Each row has a name. Each question is about the rows just above it.

Columns, left to right: F K C H Q
[ 3.029,  3.841, -7.739,  3.914,  1.798]  E
[ 4.260,  5.731, -8.320,  1.723,  4.219]  S
[ 4.522,  5.812, -7.981,  1.941,  3.878]  U
[-0.976, -1.704,  4.695, -0.755, -1.291]  T
Which column holds [1.723, 1.941] top down? -> H
[4.219, 3.878] is in which column, read top down? -> Q
[ 5.812, -1.704] is in which column, read top down? -> K
[3.914, 1.723, 1.941] is in which column, read top down? -> H

Columns, left to right: kupuv Tilep Tula taki pebip rem roda
[ 1.206,  1.606, -0.643,  1.990,  2.066,  6.956, -5.520] : P
[-2.647,  2.591,  2.542,  1.995,  6.187,  5.358, -0.351] : N
[ 2.686,  0.773, -1.923,  1.880,  0.378,  6.087, -6.275] : V
[-4.186,  1.317,  2.868,  1.681,  6.706,  1.619,  3.562] : B
[-0.220,  2.287,  0.689,  2.063,  3.704,  7.030, -4.194] : L
[-1.520,  2.633,  1.784,  2.037,  5.126,  6.520, -2.372] : J
[ 5.187, -0.962, -3.966,  1.427, -2.521,  2.803, -5.585] : W
[ 6.076, -1.537, -4.450,  1.045, -3.521,  0.660, -4.238] : G
[-3.531,  2.169,  2.907,  1.873,  6.758,  3.649,  1.729] : R
[ 4.048, -0.124, -3.075,  1.686, -1.178,  4.616, -6.287] : Y
Which column holds [-2.372, -5.585, -4.238] top down? -> roda
Which column holds this, read top down? [ 6.076, -3.531] -> kupuv
Which column holds [1.880, 1.681, 2.063, 2.037, 1.427, 1.045, 1.873, 1.686] top down? -> taki
Which column holds [1.619, 7.030, 6.520, 2.803, 0.660, 3.649, 4.616] top down? -> rem

Columns, left to right: Nife Pid lis Fudok zud Fazu Fini
[-2.819, -3.590,  3.520,  5.170,  0.995,  0.389,  0.616] -> X
[-1.520, -0.758,  0.726,  0.461,  4.169,  4.831,  4.237] -> A
[-8.340,  1.147,  0.521, -0.269, -0.894, -1.635, -0.748] -> Z
[-2.819, -1.520] is in which column, read top down? -> Nife
Which column holds [ 4.831, -1.635] top down? -> Fazu
[0.726, 0.521] is in which column, read top down? -> lis

Columns, left to right: vetik zasi per Pira
[ 2.807,  2.820, -3.724, -2.133] -> dof
[ 2.807,  2.820, -3.724, -2.634] -> lalum
[ 2.807,  2.844, -3.724, -2.634] -> nel
Which column holds [2.820, 2.820] top down? -> zasi
Which row holds [ 2.807,  2.820, -3.724, -2.634]? -> lalum
Whose row is [ 2.807,  2.844, -3.724, -2.634]? -> nel

Columns, left to right: Noguv tapul posu Rugag bikuz bagu vev tezo Nuza Zofav
[-5.056,  0.082, -5.397, -0.087,  2.389, -3.895, -6.912, -6.139,  1.004,
  2.023] : rim
[ 3.842, -1.998,  1.414,  5.864,  5.863,  4.545, -1.053, -6.733,  1.687,
  5.448] : sonur
[ 4.626, -5.986,  6.240,  5.952, -2.760, -5.290, -4.309, -4.999,  6.440,
 -1.315] : kop
[-7.311,  2.667, -6.879,  6.253,  6.979,  0.938, -0.696, -5.988, -0.824,
  4.220] : Zekir
[-1.099, -3.566, -6.882, -0.921,  6.946, -6.958,  2.164, -4.643,  7.420,
 -3.759] : Mokin
[-1.167,  2.292, -3.321,  2.729, -0.592, -7.223, -5.177,  4.710, -4.531,
 -2.238] : nav
[-5.783, -2.002, -6.945,  5.965, -3.556, -7.101, -4.486,  1.289,  0.104,
  5.830] : nin
[-3.887,  5.999,  3.125,  5.479,  2.389, -4.657,  5.874,  1.583,  4.973,
  3.581] : nobe
[-3.417,  1.772,  1.434,  6.800,  5.498, -0.806,  2.289,  6.026,  3.266,
 -1.484] : zovo
[ 4.414, -0.297, -1.678, -3.920,  3.209,  7.303,  5.322,  2.958,  6.351,
  1.931] : rabu
Which column holds this, read top down? [-6.139, -6.733, -4.999, -5.988, -4.643,  4.710] -> tezo
Which column holds this, read top down? [ 5.864,  5.952,  6.253, -0.921,  2.729,  5.965] -> Rugag

Columns, left to right: lim mefu tudo Dasaz
[-0.516,  1.592,  3.860,  7.128] : gubi
[ 0.031,  0.104, -1.694,  4.862] : dil
[ 0.018,  0.050, -1.802,  5.226] : ropaf
[1.592, 0.104] is in which column, read top down? -> mefu
[-1.694, -1.802] is in which column, read top down? -> tudo
Which column holds this, read top down? [7.128, 4.862] -> Dasaz
[ 3.860, -1.694] is in which column, read top down? -> tudo
Which column holds this, read top down? [4.862, 5.226] -> Dasaz
[-0.516,  0.031] is in which column, read top down? -> lim

Columns, left to right: Veru Noz puni Pulub berot lonir vuge kisa saz
[-3.453,  4.601, -6.801,  5.359,  1.014, -0.754, -3.723,  1.393,  0.544] : sak
[-2.466,  3.640, -5.561,  4.085,  0.847, -0.289, -2.901,  1.330,  0.280] : pagep
[-3.336,  5.283, -7.729,  5.927,  1.329, -0.263, -3.977,  2.008,  0.505] : mili
Which column holds [1.330, 2.008] top down? -> kisa
Which column holds [3.640, 5.283] top down? -> Noz

Columns, left to right: lomam Zaloz Lek mede Susu
[-2.726,  7.350,  0.749,  0.349, -7.557] = fov
[-6.083, -7.036,  4.524,  0.783,  5.126] = mov
[ 3.539,  6.012, -5.934,  0.128,  0.810] = lov
[ 4.524, -5.934] is in which column, read top down? -> Lek
Which column holds this, read top down? [0.349, 0.783] -> mede
Which column holds this, read top down? [-2.726, -6.083] -> lomam
[-7.557,  5.126] is in which column, read top down? -> Susu

Columns, left to right: Von zari Fidi Lomov lokel
[-5.434,  2.721,  7.588, -7.033,  8.095]  lifu
[-2.496,  2.865,  1.922, -3.684, -1.434]  Pipez
[-2.707,  0.418,  2.208,  2.984, -8.140]  Bavi
[-1.160,  2.062, -1.249, -0.942,  7.386]  ril
[ 8.406,  1.318, -1.566,  4.389, -6.031]  Miko
[-5.434,  2.721,  7.588, -7.033, -4.340]  Mamu
Which column holds this, read top down? [ 2.984, -0.942] -> Lomov
Which column holds this, read top down? [2.721, 2.865] -> zari
[-5.434, -2.496, -2.707] is in which column, read top down? -> Von

Columns, left to right: rivo falo duki fope
[ 4.073, -0.076,  1.384, -2.202] -> pur
[-1.188, -2.613,  0.990,  1.218] -> Ritod
[-5.499, -0.476,  3.180,  2.519] -> vene
[-5.062, -0.076,  1.384, -2.202] -> det
[-7.535, -1.920, -0.106, -0.385] -> tepog
[ 5.963, -3.646,  2.353, -2.306] -> kod
[ 2.531,  6.009, -3.497, -6.267] -> Vumu
[ 7.162, -3.152,  1.258, -2.843] -> volot
[ 6.945, -3.791, -0.434, -3.536] -> mulaz
[-3.674, -1.273, -0.604,  0.654] -> biv
[ 3.323,  6.252, -2.843, -5.448] -> pebov
[ 4.073, -1.188, -5.499, -5.062, -7.535,  5.963,  2.531,  7.162,  6.945,
 -3.674] is in which column, read top down? -> rivo
Which column holds this, read top down? [-2.306, -6.267] -> fope
Which column holds [-2.202,  1.218,  2.519] top down? -> fope
Which column holds [ 2.353, -3.497] top down? -> duki

Columns, left to right: Tem Bupe vapek mova som taz Lofe Noles
[ 0.837, -1.030,  6.502,  4.004,  3.650, -1.608,  2.266, -0.281]  kuroz
[-0.810,  2.366, -8.066, -5.467, -3.257,  0.697, -3.099,  1.444]  vun
[ 3.171,  2.723, -6.398, -2.594, -1.824,  3.250, -3.069, -2.093]  gam
Which column holds this, read top down? [-3.099, -3.069] -> Lofe
Which column holds [-0.810,  3.171] top down? -> Tem
[-3.257, -1.824] is in which column, read top down? -> som
Which column holds this, read top down? [0.697, 3.250] -> taz

Columns, left to right: Zati faruv Nuna bok
[-1.764,  1.809, -0.636,  2.593]  gufeg
[-1.764,  1.809,  4.068, -3.931]  mul
[-1.764,  1.809, -0.636,  2.940]  lum
[-1.764,  1.809,  6.358,  2.593]  vudok
Whose row is [-1.764,  1.809, -0.636,  2.940]? -> lum
[-1.764,  1.809,  4.068, -3.931] is in which row? -> mul
Which column holds this, read top down? [-0.636,  6.358] -> Nuna
[2.940, 2.593] is in which column, read top down? -> bok

